Below are the code and all the weights of a small trained network. Each question names an input and a class and asks about switching units off, where a switched-off unit gives its printed mean instead of its output.

import numpy as np


def w(rows, s, z=0):
    codes = np.array(rows[::2]) - 128.0
    scale = np.full(codes.shape[1], s)
    scale[-1] = z or s
    return codes * scale


def norm(h):
    return h / np.sqrt((h * h).mean(-1, keepdims=True) + 1e-5)


def f(y):
    return y / 2 * (1 + np.tanh(0.7978845608 * (y + 0.044715 * y**3)))


def log_softmax(a):
    a = a - a.max(-1, keepdims=True)
    return a - np.log(np.exp(a).sum(-1, keepdims=True))


def net(x, mask):
    res = np.array(x, float).reshape(1, 3) / 4 @ E
    u = 0
    for l in range(3):
        y = f(norm(res) @ A[l][:, :-1].T + A[l][:, -1])
        res = res + np.where(mask[u : u + 5], y, B[l][:, -1]) @ B[l][:, :-1]
        u += 5
    return log_softmax(norm(res)[-1] @ U[:, :-1].T + U[:, -1])


A, B = {}, {}
E = w([
[129,137,107,130,102,88,156,52,65,191,90],'x0',
[129,83,128,145,235,131,138,75,88,56,135],'x1',
[202,151,140,178,116,165,255,113,164,107,101],'x2',
],0.0092)
A[0] = w([
[171,157,129,35,80,150,117,174,147,235,129,50],'L0N0',
[138,146,136,216,135,224,235,108,151,140,57,223],'L0N1',
[122,156,170,220,169,194,113,249,176,52,159,131],'L0N2',
[83,120,112,133,142,31,4,189,93,113,158,52],'L0N3',
[170,202,138,151,164,118,164,51,4,247,59,6],'L0N4',
],0.004,0.0018)
B[0] = w([
[55,231,112,177,184,122,144,76,121,79,126,193],'L0N0',
[122,164,136,1,132,90,90,213,46,44,127,253],'L0N1',
[79,109,42,110,122,141,157,29,155,190,49,218],'L0N2',
[132,125,155,111,36,216,199,115,38,41,106,226],'L0N3',
[118,56,102,93,148,203,136,62,229,237,94,224],'L0N4',
],0.0075,0.004)
A[1] = w([
[216,37,243,196,131,194,71,111,236,224,233,45],'L1N0',
[94,91,132,144,145,221,111,214,239,63,155,27],'L1N1',
[157,174,190,193,30,136,145,234,147,217,152,36],'L1N2',
[249,143,132,174,113,130,248,160,180,83,121,4],'L1N3',
[99,99,128,254,89,237,219,58,70,87,131,150],'L1N4',
],0.006,0.0033)
B[1] = w([
[67,175,120,167,93,77,89,157,150,101,141,96],'L1N0',
[144,51,71,187,56,179,244,1,126,244,115,232],'L1N1',
[173,98,81,226,179,52,92,115,108,68,153,251],'L1N2',
[142,99,201,138,26,186,69,123,17,119,149,244],'L1N3',
[152,124,218,97,111,64,90,185,203,189,134,255],'L1N4',
],0.0085,0.0023)
A[2] = w([
[163,72,175,167,254,74,109,103,152,73,149,9],'L2N0',
[118,209,60,250,90,93,79,153,180,148,116,98],'L2N1',
[64,183,93,45,226,104,60,163,178,129,108,108],'L2N2',
[137,65,90,177,168,160,181,65,102,179,128,32],'L2N3',
[41,102,121,107,111,168,21,110,50,118,170,3],'L2N4',
],0.0079,0.0027)
B[2] = w([
[137,216,31,232,139,34,39,148,168,92,237,195],'L2N0',
[119,95,125,171,249,70,76,130,153,101,201,235],'L2N1',
[68,92,214,79,73,148,105,254,206,154,174,174],'L2N2',
[55,182,92,171,124,101,156,133,138,207,93,221],'L2N3',
[240,145,144,136,115,175,228,143,107,63,89,253],'L2N4',
],0.0078,0.0052)
U = w([
[197,139,186,106,80,193,164,130,16,50,87,166],'0',
[95,108,63,164,133,157,172,26,161,240,62,182],'1',
[146,169,87,247,178,26,67,117,120,88,204,111],'2',
[81,124,250,72,112,120,64,187,189,150,153,9],'3',
],0.013,0.0015)

Each question gives the input, the list of numbers given to net, and the class t.
The units are the neurons (one row each of A and B). Each row of codes is followed by its name. A weight is (code - 128) times the scale printed after its matrix; where a second scale follows, it is the last column's (A, B and U).
mask holds one flag per neuron, layer by layer. A switched-off neuron (its flag False) gives its mean, the last column of its row in B, instead of its output. The means were averaged over made-up inputs and are rounded, as every weight is.
A unit's drop is (log p(t) with every unit on - log p(t) with that unit switched off) / (log p(t) with every unit on - log p(t) with every unit switched off).
The circuit of an input: a set's keep is (log p(t) with only the set's units on - log p(t) with every unit switched off) / (log p(t) with every unit on - log p(t) with every unit switched off). Starting from the 12 units with the biggest drops (on a tie, the unit counted first), units are removed one at a time, each time the one whose removal leaves the highest keep (on an exact tie, the one counted first), for as long as the keep stays at least 0.8.
units of the circuit, in order: the units of the circuit, biggest drop first
most important unit: the unit with the biggest drop
top k neurons: the k neurons with the biggest drops, biggest first
top k neurons in layer l: the k neurons of layer l with the biggest drops, biggest first
drop of u: that unit's drop, to one decimal
input [4,-5,-1], class 2: most important unit	L2N1
input [7,-8,-5], class 2: units of the circuit, in order	(L2N1 L0N2 L1N2)
input [1,-3,1], class 3: top 3 neurons	(L0N0 L2N2 L1N1)
input [6,-7,-2], class 2: units of the circuit, in order	(L0N2 L1N2)
input [2,2,1], class 3: top 2 neurons	(L1N1 L2N2)
input [-8,-2,7], class 1: top 2 neurons in layer 0	(L0N2 L0N3)
input [5,1,6], class 0: top 2 neurons in layer 0	(L0N1 L0N2)
input [-2,5,-5], class 0: top 3 neurons	(L2N4 L0N3 L1N2)
input [-5,-1,-5], class 0: top 3 neurons	(L0N3 L0N4 L2N4)
input [3,3,3], class 3: top 2 neurons in layer 0	(L0N4 L0N3)
input [-5,-7,6], class 2: top 3 neurons	(L1N2 L0N3 L2N1)
input [7,-8,-1], class 2: top 3 neurons	(L2N1 L0N2 L1N2)
input [1,-6,-5], class 2: top 2 neurons	(L0N1 L2N1)
input [-8,1,-6], class 1: top 2 neurons	(L1N1 L0N1)
input [4,4,-4], class 0: units of the circuit, in order	(L2N4)
input [7,-2,-7], class 0: top 2 neurons in layer 0	(L0N2 L0N3)
input [-7,-5,2], class 1: drop of L1N1	0.6
input [-6,-6,-4], class 1: drop of L0N1	0.5
input [-4,-1,-2], class 1: drop of L1N1	0.4
input [6,-4,-8], class 0: most important unit	L2N4
